array([[ 74.8,   6.7],
       [-61.4,  -4.0],
       [-43.8,  -9.2]])
|
array([[ 74.8,   6.7],
       [-61.4,  -4.0]])

array([[ -5.6,  33.4,  -9.5],
       [ 17.9, -51.4, -10.4],
       [-72.3,  29.6,  30.6],
       [ 10.1,   4.8,  -2.7]])
|
array([[ -5.6,  33.4],
       [ 17.9, -51.4]])

array([[ -7.8, -31.4,  -4.5],
       [  3.0, -15.5,  -5.1],
       [-10.7,  -4.6, -21.9],
       [-59.9, -50.4,  53.3],
       [-19.3,  41.5, -34.9]])
|
array([[ -7.8, -31.4],
       [  3.0, -15.5]])

array([[ 70.4, -23.5,  70.3, -16.0, -42.0],
       [-72.5,  57.7, -72.6,  52.0,  74.3],
       [-60.9,  56.1, -60.7,  49.4,  65.3],
       [-33.1,  16.1, -32.6,   3.4,  20.1]])
|
array([[ 70.4, -23.5],
       [-72.5,  57.7]])

array([[-63.5,  13.0,  35.8, -38.4],
       [ 47.3, -12.9, -26.7,  20.7],
       [-70.8,  23.8,  37.2, -35.4]])
|
array([[-63.5,  13.0],
       [ 47.3, -12.9]])

array([[-65.0, -15.9],
       [ 34.3,   0.8],
       [-67.6,  -9.8],
       [-70.0,  14.7],
       [ -8.6, -20.1]])
|
array([[-65.0, -15.9],
       [ 34.3,   0.8]])
